Here is a tiny trained network, its code and every weight. The questions are about switching its units off for an input and a class, where a switched-off unit gives its printed mean instead of its output.

import numpy as np


def w(rows, s, z=0):
    codes = np.array(rows[::2]) - 128.0
    scale = np.full(codes.shape[1], s)
    scale[-1] = z or s
    return codes * scale


def f(y):
    return np.maximum(y, 0)


def log_softmax(a):
    a = a - a.max(-1, keepdims=True)
    return a - np.log(np.exp(a).sum(-1, keepdims=True))


def net(x, mask):
    res = np.array(x, float).reshape(1, 7) / 4 @ E
    y = f(res @ A[0][:, :-1].T + A[0][:, -1])
    res = res + np.where(mask, y, B[0][:, -1]) @ B[0][:, :-1]
    return log_softmax(res[-1] @ U[:, :-1].T + U[:, -1])


A, B = {}, {}
E = w([
[148,224,60,59,49],'x0',
[248,13,63,215,38],'x1',
[206,237,10,198,255],'x2',
[120,126,112,131,123],'x3',
[127,129,124,134,126],'x4',
[124,132,128,135,127],'x5',
[131,128,146,141,134],'x6',
],0.006)
A[0] = w([
[120,121,72,48,119,233],'n1',
[83,72,118,85,107,218],'n2',
[207,81,108,159,110,28],'n3',
[206,87,101,205,80,82],'n4',
[86,78,135,99,112,42],'n5',
[119,76,145,119,73,45],'n6',
[79,158,148,122,167,20],'n7',
[201,177,28,122,145,122],'n8',
[70,171,155,83,184,34],'n9',
[90,48,143,158,202,253],'n10',
[156,132,69,187,247,163],'n11',
[92,45,142,79,122,72],'n12',
[155,148,114,150,165,227],'n13',
],0.013,0.0044)
B[0] = w([
[152,222,185,202,52,184],'n1',
[178,201,168,150,177,193],'n2',
[64,179,81,79,168,184],'n3',
[35,211,65,71,136,215],'n4',
[100,121,167,86,225,161],'n5',
[101,142,183,115,197,173],'n6',
[34,123,72,53,127,159],'n7',
[74,175,215,133,133,237],'n8',
[90,219,28,112,137,186],'n9',
[178,251,133,155,2,215],'n10',
[95,126,202,63,131,253],'n11',
[90,137,175,92,132,181],'n12',
[133,121,240,125,110,198],'n13',
],0.0089,0.012)
U = w([
[50,146,2,39,189,80],'0',
[177,148,135,29,109,211],'1',
[126,83,218,35,215,53],'2',
[104,126,120,113,52,240],'3',
[131,156,124,155,25,176],'4',
[122,134,113,111,117,251],'5',
[122,142,121,124,112,160],'6',
[209,18,15,240,223,1],'7',
],0.0073,0.0056)

Each question gives the input, the list of numbers given to net, and the class t.
The units are the neurons (one row each of A and B). Each row of codes is followed by its name. A weight is (code - 128) times the scale printed after its matrix; where a second scale follows, it is the last column's (A, B and U).
mask holds one flag per neuron, in row order. A switched-off neuron (its flag False) gives its mean, the last column of its row in B, instead of its output. The means were averaged over made-up inputs and are rounded, as every weight is.
A unit's drop is (log p(t) with every unit on - log p(t) with that unit switched off) / (log p(t) with every unit on - log p(t) with every unit switched off).
The circuit of an input: a set's keep is (log p(t) with only the set's units on - log p(t) with every unit switched off) / (log p(t) with every unit on - log p(t) with every unit switched off). Starting from the 12 units with the biggest drops (on a tie, the unit counted first), units are removed one at a time, each time the one whose removal leaves the highest keep (on an exact tie, the one counted first), for as long as the keep stays at least 0.8.
units of the circuit, in order: the units of the circuit, biggest drop first
most important unit: the unit with the biggest drop
top k neurons: the k neurons with the biggest drops, biggest first
drop of u: that unit's drop, to one decimal
input [-1,-6,-6,2,1,-1,6], class 0: most important unit	n9
input [5,-1,-8,6,6,-3,5], class 2: top 3 neurons	(n10 n5 n6)
input [7,-4,8,2,-3,7,-7], class 2: units of the circuit, in order	(n8 n11)
input [4,4,5,3,-2,-4,-5], class 2: top 2 neurons	(n10 n8)
input [-8,0,5,1,6,-7,-3], class 4: top 3 neurons	(n10 n5 n6)
input [1,-3,-7,-2,4,6,-3], class 2: top 4 neurons	(n5 n10 n6 n12)
input [1,2,6,-2,-4,0,-2], class 2: top 2 neurons	(n10 n11)
input [-3,-3,6,-1,-2,6,-5], class 2: top 2 neurons	(n11 n13)
input [-2,6,-1,3,2,-5,-3], class 0: units of the circuit, in order	(n4 n3)
input [-7,-6,-7,-4,-7,4,-6], class 1: top 2 neurons	(n10 n9)
input [7,-2,-2,-3,-6,-2,5], class 4: units of the circuit, in order	(n1 n11)
input [3,8,6,0,-8,5,0], class 0: top 3 neurons	(n4 n3 n10)
input [-5,-1,4,-1,-4,-3,3], class 4: top 2 neurons	(n10 n5)
input [7,-4,-3,3,5,7,-1], class 4: most important unit	n1
input [0,-7,8,3,4,-8,2], class 2: top 3 neurons	(n11 n13 n4)
input [-1,-8,-6,2,1,-7,-5], class 0: top 3 neurons	(n9 n7 n13)
input [6,7,-7,1,-5,-4,6], class 0: drop of n1	-0.1
input [-2,-8,3,6,-3,8,-2], class 0: drop of n7	0.4
input [-1,7,-8,-6,-2,-5,1], class 2: drop of n9	0.2
input [7,-5,6,7,6,-7,6], class 4: units of the circuit, in order	(n1)
input [-4,8,-4,1,5,0,-6], class 0: units of the circuit, in order	(n4 n3)
